Here is a tiny trained network, its code and every weight. The questions are about switching its units off for an input and a class, where a switched-off unit gives its printed mean instead of its output.

import numpy as np


def w(rows, s, z=0):
    codes = np.array(rows[::2]) - 128.0
    scale = np.full(codes.shape[1], s)
    scale[-1] = z or s
    return codes * scale


def f(y):
    return y / 2 * (1 + np.tanh(0.7978845608 * (y + 0.044715 * y**3)))


def log_softmax(a):
    a = a - a.max(-1, keepdims=True)
    return a - np.log(np.exp(a).sum(-1, keepdims=True))


def net(x, mask):
    res = np.array(x, float).reshape(1, 8) / 4 @ E
    y = f(res @ A[0][:, :-1].T + A[0][:, -1])
    res = res + np.where(mask, y, B[0][:, -1]) @ B[0][:, :-1]
    return log_softmax(res[-1] @ U[:, :-1].T + U[:, -1])


A, B = {}, {}
E = w([
[126,99,104,108,108,143],'x0',
[154,68,77,134,92,158],'x1',
[101,234,178,149,170,86],'x2',
[113,118,117,119,106,123],'x3',
[54,76,121,97,20,48],'x4',
[108,157,253,167,49,248],'x5',
[255,198,99,50,16,94],'x6',
[149,152,150,143,157,126],'x7',
],0.0053)
A[0] = w([
[254,139,153,105,48,83,21],'n1',
[39,24,124,194,178,152,24],'n2',
[172,79,80,64,174,27,39],'n3',
[118,116,227,139,53,222,58],'n4',
[54,57,137,154,196,124,25],'n5',
[118,121,60,164,141,45,171],'n6',
[181,99,77,100,63,162,86],'n7',
[54,60,232,140,19,17,115],'n8',
[44,113,90,180,154,154,2],'n9',
[65,64,101,95,70,89,157],'n10',
[142,115,227,160,35,168,102],'n11',
[94,27,187,167,181,101,73],'n12',
[164,19,116,152,85,183,225],'n13',
],0.0079,0.0061)
B[0] = w([
[42,185,83,29,122,188,164],'n1',
[125,248,107,32,72,125,190],'n2',
[64,74,102,110,117,192,171],'n3',
[65,105,54,195,202,112,193],'n4',
[138,111,81,77,55,164,163],'n5',
[137,97,159,100,201,96,204],'n6',
[117,173,138,124,109,87,162],'n7',
[204,74,162,112,114,161,233],'n8',
[96,182,117,58,117,164,132],'n9',
[171,129,160,163,153,145,214],'n10',
[74,126,40,138,186,117,194],'n11',
[139,209,70,133,112,192,170],'n12',
[170,163,195,145,166,72,255],'n13',
],0.011,0.0058)
U = w([
[92,253,74,40,32,159,3],'0',
[154,160,159,146,181,85,241],'1',
[155,143,155,151,160,115,242],'2',
[106,57,48,147,221,140,109],'3',
[171,181,161,156,158,84,208],'4',
[162,182,202,148,168,91,154],'5',
[186,105,185,145,204,188,88],'6',
],0.0077,0.0059)

Each question gives the input, the list of numbers given to net, and the class t.
The units are the neurons (one row each of A and B). Each row of codes is followed by its name. A weight is (code - 128) times the scale printed after its matrix; where a second scale follows, it is the last column's (A, B and U).
mask holds one flag per neuron, in row order. A switched-off neuron (its flag False) gives its mean, the last column of its row in B, instead of its output. The means were averaged over made-up inputs and are rounded, as every weight is.
A unit's drop is (log p(t) with every unit on - log p(t) with that unit switched off) / (log p(t) with every unit on - log p(t) with every unit switched off).
The circuit of an input: a set's keep is (log p(t) with only the set's units on - log p(t) with every unit switched off) / (log p(t) with every unit on - log p(t) with every unit switched off). Starting from the 12 units with the biggest drops (on a tie, the unit counted first), units are removed one at a time, each time the one whose removal leaves the highest keep (on an exact tie, the one counted first), for as long as the keep stays at least 0.8.
units of the circuit, in order: the units of the circuit, biggest drop first
unit that matters most: the unit with the biggest drop
top k neurons: the k neurons with the biggest drops, biggest first
drop of u: that unit's drop, to one decimal
input [-5,-6,-4,5,4,1,-6,-6], class 0: units of the circuit, in order -> n2
input [-3,1,2,-2,-4,-8,-2,3], class 3: top 2 neurons -> n13; n3
input [-7,1,-6,-3,-2,8,4,1], class 3: units of the circuit, in order -> n4; n11
input [-6,1,8,4,-5,-8,7,-6], class 3: units of the circuit, in order -> n3; n13
input [-1,-4,-5,1,8,8,7,8], class 3: top 3 neurons -> n4; n11; n2
input [-1,0,0,5,-7,8,-1,4], class 3: units of the circuit, in order -> n4; n11
input [0,8,-4,5,-2,6,-6,-5], class 4: units of the circuit, in order -> n13; n2
input [-6,4,5,6,7,-2,6,-8], class 6: top 2 neurons -> n8; n10
input [-2,-4,7,2,5,4,7,1], class 0: top 3 neurons -> n1; n13; n6
input [5,-7,-5,0,5,6,-8,-7], class 0: top 3 neurons -> n2; n12; n5
input [3,4,-7,-5,0,8,7,-2], class 3: top 4 neurons -> n4; n11; n2; n1
input [6,4,0,-4,2,-8,4,7], class 3: top 2 neurons -> n3; n2
input [-5,-5,6,0,6,7,0,2], class 3: top 3 neurons -> n11; n4; n13
input [-6,-5,-8,-1,5,4,-8,-5], class 0: unit that matters most -> n2
input [-8,-6,2,1,4,-1,8,-7], class 0: top 3 neurons -> n1; n13; n4
input [-5,-5,-6,2,-1,5,-6,7], class 0: top 2 neurons -> n2; n12
input [3,-1,4,-2,-1,0,-8,-3], class 0: drop of n2 -> 0.1
input [-5,3,-1,-6,-8,8,5,5], class 3: drop of n11 -> 0.3
input [8,-6,-2,-3,2,-4,-8,-1], class 0: drop of n3 -> 0.0
input [8,7,-1,-8,-8,5,8,-3], class 0: unit that matters most -> n1
input [4,-7,5,6,-2,8,-8,-6], class 0: drop of n2 -> 0.5
